How the elements are linked:
J813: h>J233, u>J27, n>J68, i>J291, d>J34, y>J92
J798: h>J62, u>J981, n>J188, i>J292, d>J995, y>J701
J34: h>J165, u>J160, n>J566, i>J144, d>J155, y>J835
J823: h>J350, u>J743, n>J119, i>J55, d>J964, y>J74
J112: h>J995, u>J637, n>J200, i>J188, d>J27, y>J559
J508: h>J286, u>J64, n>J425, i>J611, d>J710, y>J984
J882: h>J875, u>J951, n>J740, i>J557, d>J372, y>J104
J40: h>J76, u>J41, n>J508, i>J491, d>J611, y>J138
J64: h>J501, u>J34, n>J571, i>J984, d>J93, y>J144
J318: h>J119, u>J589, n>J981, i>J57, d>J701, y>J774
J104: h>J710, u>J76, n>J36, i>J425, d>J269, y>J571
J809: h>J798, u>J568, n>J205, i>J933, d>J112, y>J319
J559: h>J933, u>J964, n>J445, i>J809, d>J205, y>J568
J144: h>J41, u>J835, n>J155, i>J165, d>J963, y>J813
J995: h>J246, u>J809, n>J92, i>J282, d>J976, y>J933
J731: h>J857, u>J995, n>J291, i>J853, d>J233, y>J282
J981: h>J624, u>J55, n>J559, i>J701, d>J809, y>J350
J188: h>J282, u>J559, n>J27, i>J995, d>J92, y>J809
J853: h>J160, u>J282, n>J233, i>J857, d>J826, y>J246
J403: h>J74, u>J120, n>J774, i>J743, d>J101, y>J150
J531: h>J855, u>J372, n>J914, i>J17, d>J35, y>J526
J74: h>J515, u>J863, n>J306, i>J73, d>J162, y>J914
J976: h>J731, u>J112, n>J835, i>J596, d>J813, y>J188
J291: h>J826, u>J92, n>J34, i>J233, d>J144, y>J976
J126: h>J36, u>J508, n>J875, i>J620, d>J375, y>J611
J740: h>J526, u>J620, n>J121, i>J372, d>J180, y>J36
J114: h>J104, u>J40, n>J126, i>J951, d>J620, y>J491
J874: h>J27, u>J292, n>J731, i>J200, d>J853, y>J62
J35: h>J616, u>J527, n>J743, i>J669, d>J74, y>J90
J55: h>J544, u>J74, n>J964, i>J350, d>J568, y>J73
J611: h>J114, u>J984, n>J710, i>J286, d>J87, y>J501
J119: h>J568, u>J101, n>J624, i>J964, d>J674, y>J306
J984: h>J40, u>J144, n>J93, i>J501, d>J533, y>J165
J620: h>J269, u>J611, n>J375, i>J36, d>J442, y>J286
J93: h>J508, u>J155, n>J951, i>J533, d>J104, y>J963
J73: h>J589, u>J914, n>J162, i>J515, d>J823, y>J35
J62: h>J205, u>J624, n>J282, i>J445, d>J246, y>J674
J963: h>J984, u>J68, n>J76, i>J64, d>J571, y>J34
J679: h>J328, u>J882, n>J90, i>J878, d>J531, y>J557
J205: h>J188, u>J586, n>J874, i>J112, d>J200, y>J637
J138: h>J566, u>J233, n>J984, i>J44, d>J501, y>J826
J473: h>J34, u>J853, n>J138, i>J68, d>J44, y>J857
J282: h>J874, u>J933, n>J976, i>J246, d>J596, y>J798
J319: h>J701, u>J823, n>J637, i>J981, d>J559, y>J55
J515: h>J774, u>J35, n>J823, i>J589, d>J55, y>J669
J835: h>J291, u>J200, n>J473, i>J813, d>J68, y>J27
J76: h>J93, u>J44, n>J286, i>J571, d>J114, y>J566
J914: h>J669, u>J180, n>J403, i>J35, d>J743, y>J527
J964: h>J319, u>J306, n>J674, i>J568, d>J586, y>J162
J589: h>J101, u>J669, n>J55, i>J774, d>J350, y>J616
J442: h>J740, u>J87, n>J878, i>J127, d>J328, y>J126
J544: h>J57, u>J515, n>J319, i>J318, d>J981, y>J589
J162: h>J55, u>J403, n>J57, i>J823, d>J119, y>J743
J743: h>J73, u>J150, n>J101, i>J74, d>J306, y>J863
J701: h>J674, u>J350, n>J809, i>J624, d>J933, y>J544
J350: h>J318, u>J73, n>J568, i>J544, d>J319, y>J515
J292: h>J445, u>J701, n>J995, i>J62, d>J282, y>J624
J624: h>J586, u>J544, n>J933, i>J674, d>J798, y>J318
J328: h>J180, u>J875, n>J17, i>J121, d>J855, y>J375
J286: h>J951, u>J501, n>J87, i>J114, d>J126, y>J40
J36: h>J882, u>J286, n>J442, i>J269, d>J127, y>J114
J41: h>J44, u>J291, n>J64, i>J138, d>J984, y>J233
J826: h>J473, u>J596, n>J165, i>J722, d>J41, y>J731
J722: h>J68, u>J731, n>J41, i>J473, d>J138, y>J853
J951: h>J425, u>J491, n>J620, i>J104, d>J36, y>J76
J269: h>J557, u>J114, n>J127, i>J882, d>J740, y>J951
J27: h>J976, u>J445, n>J857, i>J92, d>J160, y>J205
J596: h>J853, u>J188, n>J813, i>J731, d>J291, y>J995
J445: h>J112, u>J674, n>J246, i>J205, d>J874, y>J586
J674: h>J637, u>J318, n>J798, i>J586, d>J292, y>J57
J121: h>J527, u>J375, n>J855, i>J180, d>J120, y>J442
J155: h>J64, u>J473, n>J491, i>J963, d>J76, y>J68
J372: h>J679, u>J36, n>J180, i>J526, d>J527, y>J269
J150: h>J914, u>J328, n>J990, i>J863, d>J450, y>J121
J501: h>J491, u>J165, n>J533, i>J40, d>J508, y>J41
J710: h>J126, u>J93, n>J882, i>J87, d>J557, y>J533
J120: h>J863, u>J878, n>J616, i>J150, d>J990, y>J328
J306: h>J823, u>J450, n>J318, i>J162, d>J57, y>J403
J571: h>J533, u>J566, n>J114, i>J93, d>J951, y>J155
J855: h>J150, u>J679, n>J669, i>J120, d>J616, y>J878
J586: h>J559, u>J57, n>J292, i>J637, d>J62, y>J119
J233: h>J722, u>J976, n>J144, i>J826, d>J165, y>J596
J180: h>J90, u>J442, n>J120, i>J527, d>J150, y>J127
J857: h>J835, u>J246, n>J826, i>J160, d>J722, y>J874
J246: h>J200, u>J798, n>J596, i>J874, d>J731, y>J292
J566: h>J963, u>J722, n>J40, i>J155, d>J491, y>J473
J557: h>J375, u>J104, n>J372, i>J875, d>J526, y>J425
J526: h>J878, u>J269, n>J527, i>J679, d>J90, y>J882
J90: h>J17, u>J740, n>J863, i>J531, d>J914, y>J372
J450: h>J743, u>J855, n>J589, i>J403, d>J774, y>J120
J491: h>J571, u>J138, n>J611, i>J76, d>J286, y>J44
J616: h>J450, u>J531, n>J73, i>J990, d>J515, y>J17
J92: h>J596, u>J205, n>J160, i>J976, d>J835, y>J112
J878: h>J121, u>J557, n>J531, i>J328, d>J17, y>J875
J57: h>J964, u>J774, n>J701, i>J119, d>J624, y>J101
J533: h>J611, u>J963, n>J104, i>J508, d>J425, y>J64
J669: h>J990, u>J90, n>J74, i>J616, d>J73, y>J531
J160: h>J813, u>J874, n>J722, i>J835, d>J473, y>J200
J933: h>J292, u>J319, n>J112, i>J798, d>J188, y>J981
J375: h>J127, u>J710, n>J679, i>J442, d>J878, y>J87
J568: h>J981, u>J162, n>J586, i>J319, d>J637, y>J823
J863: h>J35, u>J121, n>J450, i>J914, d>J403, y>J180
J17: h>J120, u>J526, n>J35, i>J855, d>J669, y>J679
J990: h>J403, u>J17, n>J515, i>J450, d>J589, y>J855
J44: h>J155, u>J826, n>J501, i>J566, d>J40, y>J722
J527: h>J531, u>J127, n>J150, i>J90, d>J863, y>J740
J165: h>J138, u>J813, n>J963, i>J41, d>J64, y>J291
J87: h>J620, u>J533, n>J557, i>J126, d>J875, y>J508
J774: h>J306, u>J616, n>J350, i>J101, d>J544, y>J990
J68: h>J144, u>J857, n>J44, i>J34, d>J566, y>J160
J425: h>J87, u>J571, n>J269, i>J710, d>J882, y>J93
J127: h>J372, u>J126, n>J328, i>J740, d>J121, y>J620
J875: h>J442, u>J425, n>J526, i>J375, d>J679, y>J710
J200: h>J92, u>J62, n>J853, i>J27, d>J857, y>J445
J637: h>J809, u>J119, n>J62, i>J559, d>J445, y>J964
J101: h>J162, u>J990, n>J544, i>J306, d>J318, y>J450

The rows follow the links: the fewer symbols apart two elements are, the more alike their rows tend to be.

Each row is also shifted at random along 9 hidden directions that mean nothing.

Some elements, each with a row of numbers:
J674: 6,35,-26,-46,-30,73,-35,87,-36,-43,46,-177,-19,67,13,-42,-8,42,19,12,-26,43,60,67,37,55,110,-44,4,-7,50,68,83,-21,78,-109,-77,77,11,-252,-38,-70,85,48,-59,142,11
J127: -74,112,-21,211,-128,71,257,-61,44,426,90,-1,-73,77,-97,-76,44,23,9,23,-42,-210,-31,-173,133,-36,53,103,-138,-19,-49,13,-20,72,45,337,-38,-136,157,42,183,57,-146,21,-5,-186,292
J57: 17,11,12,41,40,-18,2,-64,-54,57,137,-38,24,-63,117,-93,60,113,-24,40,36,-92,-78,-71,-45,-40,33,219,-79,64,29,77,-68,69,21,77,-35,-19,43,-17,-69,14,6,-19,-76,52,2
J544: -55,-72,-15,-3,-19,59,54,42,-74,-67,35,-49,12,-112,21,-24,101,77,17,-11,60,-39,-26,79,-116,-57,122,57,-94,35,-8,77,26,43,91,13,-29,-58,-31,-30,-35,-68,24,60,8,137,-43
J473: -37,-50,23,160,44,30,25,184,-54,-103,25,-175,15,-88,34,-100,1,139,8,-89,27,26,-92,169,132,97,100,120,31,-11,31,112,132,-10,174,38,41,-57,-95,108,37,3,78,37,133,-8,15
J62: 40,-29,-109,11,129,-72,-4,43,-10,-53,-4,-45,49,-54,-9,-87,-63,50,-91,-10,-63,10,-169,-19,-57,14,79,73,-25,34,54,-10,62,34,-41,111,87,44,17,-142,-88,36,-31,-15,109,27,30
J710: 71,53,56,174,-64,34,-48,-39,41,96,41,-113,-65,138,44,-100,-3,7,35,32,-15,2,37,24,154,39,11,103,33,-128,18,45,20,-2,24,160,-57,11,34,51,135,12,11,30,-31,-157,91
J160: -15,-106,-12,-41,88,-132,-93,41,49,-27,-113,14,66,-42,97,33,-56,-64,-83,-18,-89,-8,-75,-15,-65,2,-118,158,33,58,-1,15,-71,-76,-61,-160,51,66,7,-40,-100,13,53,-56,1,54,-18
J119: -34,-6,70,-27,-14,43,0,-129,-4,36,95,-18,27,62,101,-60,37,-24,-40,60,-25,-123,2,-79,-111,7,-45,100,-58,27,9,50,-91,48,-100,43,-43,17,65,7,-93,-25,18,-16,-128,15,-8
J616: -131,27,-146,-36,26,47,3,5,-69,188,67,36,-85,-98,8,109,83,146,-32,14,70,-28,-22,-62,-61,-84,49,97,-34,73,15,-92,-51,94,158,-198,33,-103,19,-191,-75,6,-10,12,-56,237,46
J637: -53,-38,55,-90,-67,103,-75,-49,-8,-151,16,-73,91,109,-16,-59,-39,-222,8,42,-66,-6,111,57,-91,166,-21,-155,59,-53,-8,65,-9,-12,-161,-12,-70,99,-29,100,-77,3,68,-30,-63,-129,-88
J150: -108,-66,-11,-111,-4,95,-58,-147,58,-76,18,61,42,124,-78,67,55,-123,-56,109,-73,8,61,32,-115,-50,8,-131,-63,-108,-28,-32,6,90,-99,115,-10,-6,21,-69,2,-74,-42,14,1,2,-50
J874: -34,-53,82,-38,-46,18,106,57,23,-40,-149,-37,5,11,25,19,-37,-33,-88,-88,-42,-113,-73,6,-57,12,-17,-28,-19,-14,6,13,53,-76,-42,87,20,47,20,94,-38,-45,-8,-30,36,-12,68
J291: -207,-121,-34,49,59,46,-37,138,28,-27,-63,-155,68,-87,38,-21,-12,-19,-50,-21,-77,-73,-71,30,-112,55,-8,125,27,60,-42,87,-38,-29,-17,-70,96,-97,-10,182,-100,11,71,-10,-55,33,71
J35: -32,-156,-130,-114,71,0,-60,39,-50,16,-101,76,-25,-77,26,109,67,23,-130,10,-16,-17,-121,40,-55,-48,-92,118,28,0,70,-113,-62,-11,-7,-154,104,2,55,78,-103,34,30,-122,26,138,-16
J319: -102,-103,55,-1,-96,-6,49,28,-118,-17,-11,119,42,-125,69,38,82,40,-22,-77,118,-83,-68,80,-8,21,-6,123,-32,17,35,46,-14,6,180,-77,-104,45,-96,111,-40,10,33,-70,72,-9,-105
J40: -166,-80,3,-117,112,-80,-16,-60,65,-58,-88,84,89,-100,87,142,-11,-176,-54,-11,-45,-27,-7,-46,-239,-49,-123,60,-7,93,-131,-17,-130,-16,-119,-75,108,-100,-49,193,-61,51,15,-63,-43,-37,-101
J533: -130,-109,34,85,25,79,57,173,-12,-77,-36,-247,-5,-88,119,10,83,33,78,-42,12,-11,12,168,-11,17,-9,153,10,50,-49,119,-19,-69,87,-168,42,-161,-12,212,31,-56,164,39,-48,88,-10
J36: 130,59,-35,5,105,-105,-125,-156,44,107,42,80,-37,65,87,33,-28,-26,-50,56,-20,68,14,-86,33,-40,-59,137,36,-36,3,-88,-63,42,-34,30,46,30,14,-146,29,94,-21,-19,-16,-14,-9
J596: 77,-24,24,-86,-5,-115,-94,124,4,-15,-107,169,82,-119,-64,25,-78,12,-25,-44,10,-17,-35,-123,86,12,-147,-75,111,62,22,2,-78,-154,-78,-109,9,108,-12,292,-98,65,-33,-129,-85,-58,11
J624: 21,64,-141,-95,157,-102,-92,63,10,9,54,-74,16,-17,27,-51,-59,173,-124,69,-63,36,-178,-124,64,-54,53,88,-13,59,117,-13,26,-14,16,47,30,115,96,-252,-111,23,-8,-123,-46,84,63
J55: 41,-141,14,101,-105,80,104,26,-57,61,-72,-213,-67,-3,154,-98,90,-55,20,-27,-19,-142,-21,120,-146,-1,55,253,-82,-18,11,99,-48,-16,-9,-7,-39,-21,87,-6,-15,-59,85,75,-26,98,61
J835: 32,-33,-20,12,146,-77,-96,68,69,-66,12,-134,106,20,39,-121,-78,-2,-73,56,-152,7,-96,-32,59,44,-21,125,22,35,15,106,1,-66,-98,69,60,43,57,3,-56,29,48,-51,-25,-31,48
J963: 85,4,99,-38,-52,35,-27,117,-59,-167,-31,22,51,-93,-58,21,-3,-86,113,-100,78,75,166,133,94,107,-3,-177,114,-15,-73,82,41,-113,33,-35,-12,-22,-171,402,67,36,62,15,-4,-83,-111
J92: 146,86,123,3,18,-40,-24,28,-25,-121,93,-153,38,10,141,-120,-27,35,42,-24,6,26,45,43,96,66,54,70,5,22,7,158,43,-73,41,64,-90,85,-45,-24,15,-6,101,11,-60,-12,-69
J526: 85,66,-23,3,20,20,35,39,-81,14,72,-68,-87,-73,68,25,61,96,151,3,118,67,95,22,36,-27,-43,24,37,106,-1,-33,-87,-15,41,-268,8,-92,26,29,22,0,92,24,-110,129,-60
J180: 7,-92,2,-68,-13,60,14,23,28,-231,-115,-100,7,70,-2,-3,58,-109,36,55,-30,88,0,174,-37,-20,-9,-111,-3,-99,34,23,29,-73,-115,84,-30,55,38,116,84,-85,57,-52,50,-91,-91
J375: 16,-54,-63,50,-13,117,106,145,-38,67,-39,-119,-14,-36,-104,-50,63,-21,-4,-25,-56,-57,-7,81,140,64,31,4,22,-48,-9,39,27,-79,-15,151,76,-96,72,385,93,62,19,-60,6,-79,144
J188: 73,91,123,43,12,47,4,-98,-43,-83,184,-56,39,12,66,-134,-44,-1,48,-4,62,-26,79,-38,-54,103,33,-16,10,61,-23,80,-1,76,-70,59,-19,-16,-62,65,-70,30,30,71,-71,-33,-73
J508: -123,-53,-67,20,107,-116,37,156,9,-90,-59,114,41,-170,-66,96,32,189,-11,-43,52,92,-179,58,105,-121,-1,32,-22,57,10,-32,72,-19,161,-23,68,-71,-52,69,54,-14,-35,-69,179,4,-40
J282: 108,-59,36,-37,69,-47,43,119,-45,-152,-95,-28,30,-90,37,-43,-33,69,-80,-96,5,-24,-149,55,25,32,-20,25,28,24,62,12,63,-82,-32,53,74,75,-1,180,-72,14,26,-86,87,10,-16
J450: 37,-37,-12,48,-58,-24,111,-87,-73,120,7,112,-25,28,32,-17,38,-34,-57,-22,30,-53,-80,39,102,59,-38,147,-40,-66,68,-63,-9,29,66,72,-71,100,37,-17,53,88,-6,-120,155,-134,-18
J27: 13,-82,131,-39,-15,-132,66,-99,35,-31,-165,64,37,35,209,40,-55,-156,-131,-83,-45,-111,-115,-3,-116,6,-136,191,-47,-18,6,5,-44,-77,-95,78,-32,159,12,25,-35,27,27,-110,91,-124,-58
J165: 78,62,105,119,-134,25,15,7,38,198,-81,25,-117,99,-26,23,-89,21,7,-86,26,-72,73,-93,88,52,-97,-51,91,-44,9,-88,-4,-27,1,-105,25,21,23,16,16,-8,-49,84,-36,6,163
J501: 40,33,14,-22,39,-4,47,142,-10,-133,21,-32,50,-87,-98,16,24,17,77,-57,13,110,101,132,120,3,123,-134,-12,5,-79,113,129,-63,126,46,-5,-73,-117,54,117,-34,23,73,58,47,-54
J722: -124,-28,144,101,-4,57,4,-85,4,-144,97,-89,59,62,90,-41,-14,-101,34,-32,11,22,79,133,-54,123,26,22,-5,-19,-63,105,66,90,46,5,-33,-52,-142,-10,8,-13,75,93,93,-74,-128
J589: 55,-12,-18,-55,-83,69,129,-97,40,-75,-85,-64,-41,217,-71,-26,-16,-171,-10,33,-110,29,25,106,-39,19,86,-198,-89,-127,37,-39,128,14,-115,185,-86,136,89,-312,101,-90,-26,29,158,-79,-9
J679: 151,59,-4,90,-82,-41,138,-20,38,195,-25,76,-90,85,-82,-39,-7,58,47,17,-4,-38,-44,-109,203,-56,-86,-13,-21,-25,51,-81,-38,-48,-53,84,-39,37,167,-1,140,15,-89,-51,28,-119,142
J269: 26,56,-68,18,83,-41,-65,-114,38,166,42,-20,-70,42,98,47,2,-23,-47,50,-31,8,26,-71,-48,-53,3,168,-15,-14,-38,-69,-59,65,5,5,69,-68,26,-173,30,59,-2,34,-68,62,54

Where do the symbols, taken in turn from left to right, take each start?
Answer with the element's name.
-118,38,-152,41,-28,49,118,103,-105,117,52,-26,-40,-132,-71,-10,69,125,7,-22,83,-47,-102,-7,53,-1,148,42,-34,29,44,-15,41,43,172,103,-19,-60,2,46,24,62,-30,-75,49,-54,68
h y i u h i n n: J74
59,232,6,32,27,-31,-96,49,-26,61,152,57,-22,-111,-63,4,-62,166,104,-28,146,66,107,-156,90,-7,71,-129,95,85,-49,-11,9,19,117,-20,21,-96,-138,97,1,74,-57,62,-144,6,18
i i u y h h n: J34
147,145,71,86,43,-112,24,-42,34,0,186,154,32,26,-115,-35,-35,148,115,22,43,141,69,-41,294,-52,2,-91,-35,38,-12,29,66,20,115,20,-66,-16,-31,-209,156,-27,-67,83,85,-10,-48
y d i d u i u: J566
-4,175,26,-97,78,-15,-48,-76,70,-40,127,27,49,26,-72,61,-46,-28,72,47,-11,98,192,-103,-40,-53,71,-223,-16,59,-131,23,32,34,-25,26,13,-99,-88,-142,40,-22,-41,114,-112,55,-46
d y h y h: J44
-134,88,-23,110,-191,73,43,-38,26,221,49,99,-82,-13,-136,35,73,79,148,48,111,-64,94,-130,-33,-130,65,-109,-62,-14,-54,-9,-63,72,91,19,-108,-129,20,-32,101,-68,-131,111,-133,-28,112
d h h u y h u: J557
48,-47,-29,-16,-98,-32,-77,-14,-7,54,-96,149,-72,-41,-26,104,57,29,89,19,98,41,49,-21,-44,-110,-99,-29,39,-10,11,-93,-111,-26,12,-252,-32,-6,21,7,4,-54,-29,19,-75,88,-34
d y n y u y: J87
64,105,86,37,-15,-15,59,-98,18,62,88,45,5,53,-11,-69,-75,43,-36,-20,-1,-88,-9,-154,-25,16,0,-37,-35,33,-3,-7,6,63,-70,129,4,23,19,-64,-47,10,-84,46,-19,-26,54
i d u y y u y u: J863
-181,-107,-73,18,-97,43,129,-61,5,241,-113,152,-55,24,-74,113,82,-26,-141,-18,-43,-156,-110,-23,-40,-81,-16,82,-109,-74,13,-112,4,74,73,83,7,-29,80,-86,18,3,-109,-41,120,-3,138
y y y y d n n i: J121
90,-38,7,96,45,-91,5,116,32,-103,-73,15,-24,24,-50,-19,-8,152,-9,-33,0,128,-143,127,275,-39,-7,28,16,-91,89,-3,134,-70,120,92,0,69,10,-19,145,-34,-2,-49,209,-72,-2
y d y y y: J826
-124,6,-56,-104,102,-16,-29,-114,-10,-122,104,19,68,-87,48,26,57,13,-22,75,28,3,-43,-57,-284,-116,94,7,-116,93,-45,14,-35,131,-42,45,20,-73,-47,-159,-115,-36,-25,39,-53,105,-128
d d d h u u i: J568
94,94,-96,-152,171,9,-67,18,-37,-87,126,-6,-14,-50,-39,68,19,73,52,49,36,148,104,-23,21,-25,-20,-126,53,97,-21,-75,-30,17,-39,-179,109,-90,1,-4,-29,37,43,-5,-86,168,-89
i y h h y u: J571
-6,60,-35,-25,73,-27,-43,57,-72,-87,137,-53,87,-67,21,-122,10,119,-25,38,20,16,-104,-4,124,48,98,68,0,24,87,105,49,-10,85,153,-69,79,-16,49,-48,53,22,-126,-21,-90,-49
y d n i n: J205
94,108,120,82,-121,-30,76,-42,15,94,34,140,-8,23,-95,20,-23,-48,104,-76,51,25,170,0,151,17,61,-121,-24,-38,-93,41,68,-19,124,85,-102,-23,-118,-34,166,2,-72,125,62,-71,11
u u h d i h h: J44
-14,-14,-81,-10,-117,89,79,70,-56,-3,-58,-29,-34,-49,-119,-18,47,-25,78,-5,45,-13,33,47,-74,-16,120,-157,-31,-12,-1,0,38,-2,10,18,-35,-23,2,10,20,-47,-39,53,12,13,31
i y d d n: J981
83,-32,-40,68,-128,70,127,48,-58,81,-68,-89,-70,46,-29,-95,25,-64,36,-21,0,-48,-21,80,59,60,53,0,-14,-69,67,2,40,-42,-14,95,-73,78,93,26,76,17,12,-36,63,-115,81
n u d d y: J101
-106,-100,24,-85,89,-50,-42,12,74,-196,-111,91,58,-1,-28,115,-15,-37,-33,8,-22,83,-72,44,-20,-32,-151,-98,49,-3,0,-64,-14,-43,-101,-85,82,-5,-10,173,-7,-25,5,-99,66,-63,-103
y h d y u d h y: J138
